Here is a tiny trained network, its code and every weight. The questions are about switching its units off for an input and a target symbol, where a switched-off unit gives its printed mean instead of its output.

import numpy as np


def w(rows, s, z=0):
    codes = np.array(rows[::2]) - 128.0
    scale = np.full(codes.shape[1], s)
    scale[-1] = z or s
    return codes * scale


def f(y):
    return y / 2 * (1 + np.tanh(0.7978845608 * (y + 0.044715 * y**3)))


def softmax(a):
    e = np.exp(a - a.max(-1, keepdims=True))
    return e / e.sum(-1, keepdims=True)


def log_softmax(a):
    a = a - a.max(-1, keepdims=True)
    return a - np.log(np.exp(a).sum(-1, keepdims=True))


def net(x, mask):
    ids = ['αβγδζηθσφψω'.index(c) for c in x.split()]
    T = len(ids)
    res = E[ids] + P[:T]
    q, k, v = (res @ M[0].T for M in (Q, K, V))
    z = softmax(np.where(np.tri(T) > 0, q @ k.T / 3**0.5, -1e9)) @ v
    res = res + np.where(mask[0], z, O[0][:, -1]) @ O[0][:, :-1]
    y = f(res @ A[0][:, :-1].T + A[0][:, -1])
    res = res + np.where(mask[1:9], y, B[0][:, -1]) @ B[0][:, :-1]
    return log_softmax(res[-1] @ U[:, :-1].T + U[:, -1])


Q, K, V, O, A, B = {}, {}, {}, {}, {}, {}
E = w([
[117,205,115],'α',
[205,115,136],'β',
[185,155,110],'γ',
[123,249,62],'δ',
[98,50,173],'ζ',
[158,115,165],'η',
[213,145,117],'θ',
[126,186,118],'σ',
[133,134,208],'φ',
[163,183,100],'ψ',
[67,213,133],'ω',
],0.015)
P = w([
[169,169,158],'0',
[6,131,94],'1',
[152,127,225],'2',
[124,139,42],'3',
[197,180,142],'4',
[109,82,124],'5',
[194,155,147],'6',
[134,87,65],'7',
[182,189,116],'8',
[92,122,56],'9',
[180,161,138],'10',
[60,89,91],'11',
],0.012)
Q[0] = w([
[51,71,178],'h0',
[123,252,112],'h0',
[118,123,198],'h0',
],0.013)
K[0] = w([
[116,177,77],'h0',
[121,255,113],'h0',
[11,215,67],'h0',
],0.0069)
V[0] = w([
[74,176,152],'h0',
[228,90,84],'h0',
[161,251,237],'h0',
],0.012)
O[0] = w([
[255,39,164,151],'h0',
[106,109,200,126],'h0',
[190,99,142,252],'h0',
],0.0063,0.011)
A[0] = w([
[248,247,111,60],'n0',
[109,254,161,159],'n1',
[226,45,82,59],'n2',
[171,136,129,14],'n3',
[147,186,49,255],'n4',
[71,109,205,21],'n5',
[157,55,55,126],'n6',
[50,45,150,194],'n7',
],0.009,0.0022)
B[0] = w([
[166,118,170,250],'n0',
[127,112,228,151],'n1',
[1,179,188,178],'n2',
[121,133,171,142],'n3',
[110,34,110,178],'n4',
[148,139,56,120],'n5',
[89,128,16,140],'n6',
[187,199,179,131],'n7',
],0.0076,0.011)
U = w([
[211,139,151,203],'α',
[108,160,83,86],'β',
[94,79,107,213],'γ',
[107,84,111,49],'δ',
[113,106,88,3],'ζ',
[127,143,78,15],'η',
[139,66,255,151],'θ',
[128,75,81,73],'σ',
[114,161,87,28],'φ',
[114,143,91,59],'ψ',
[104,80,88,136],'ω',
],0.011,0.0038)

Each question gives the input, a string of symbols that net reads in full, and the target symbol t.
The units are the heads (3 rows each of Q, K, V and O) and the neurons (one row each of A and B). Each row of codes is followed by its name. A weight is (code - 128) times the scale printed after its matrix; where a second scale follows, it is the last column's (O, A, B and U).
mask holds one flag per unit, heads first, then neurons. A switched-off unit (its flag False) gives its mean, the last column of its rows in O or B, instead of its output. The means were averaged over made-up inputs and are rounded, as every weight is.
A unit's drop is (log p(t) with every unit on - log p(t) with that unit switched off) / (log p(t) with every unit on - log p(t) with every unit switched off).
The circuit of an input: a set's keep is (log p(t) with only the set's units on - log p(t) with every unit switched off) / (log p(t) with every unit on - log p(t) with every unit switched off). Starting from all 9 units, units are removed one at a time, each time the one whose removal leaves the highest keep (on an exact tie, the one counted first), for as long as the keep stays at least 0.8.
units of the circuit, in order: the units of the circuit, biggest drop first
most important unit: the unit with the biggest drop
k most important neurons: the k neurons with the biggest drops, biggest first
drop when u is switched off: that unit's drop, to one decimal
input β ψ β θ α β γ β σ, target θ: units of the circuit, in order => (n1; h0)
input ψ η α ω β γ ω η σ, target θ: 2 most important neurons => (n1; n0)
input δ σ σ γ γ α γ γ ω, target θ: 3 most important neurons => (n1; n0; n6)
input α σ γ σ η γ η α β ζ ψ, target θ: units of the circuit, in order => (n1; n0; h0)
input η ψ ω β θ, target θ: 3 most important neurons => (n2; n0; n3)
input ζ ω γ γ β θ δ, target θ: most important unit => n1
input ω β γ φ α, target θ: 3 most important neurons => (n0; n1; n2)
input β ω δ η α, target θ: 2 most important neurons => (n0; n1)
input φ α σ ω σ ζ δ, target θ: drop when n0 is switched off => 0.2
input η ω ω, target α: drop when n4 is switched off => 0.1
input δ σ ζ γ α θ σ θ ψ, target θ: drop when n4 is switched off => 0.1
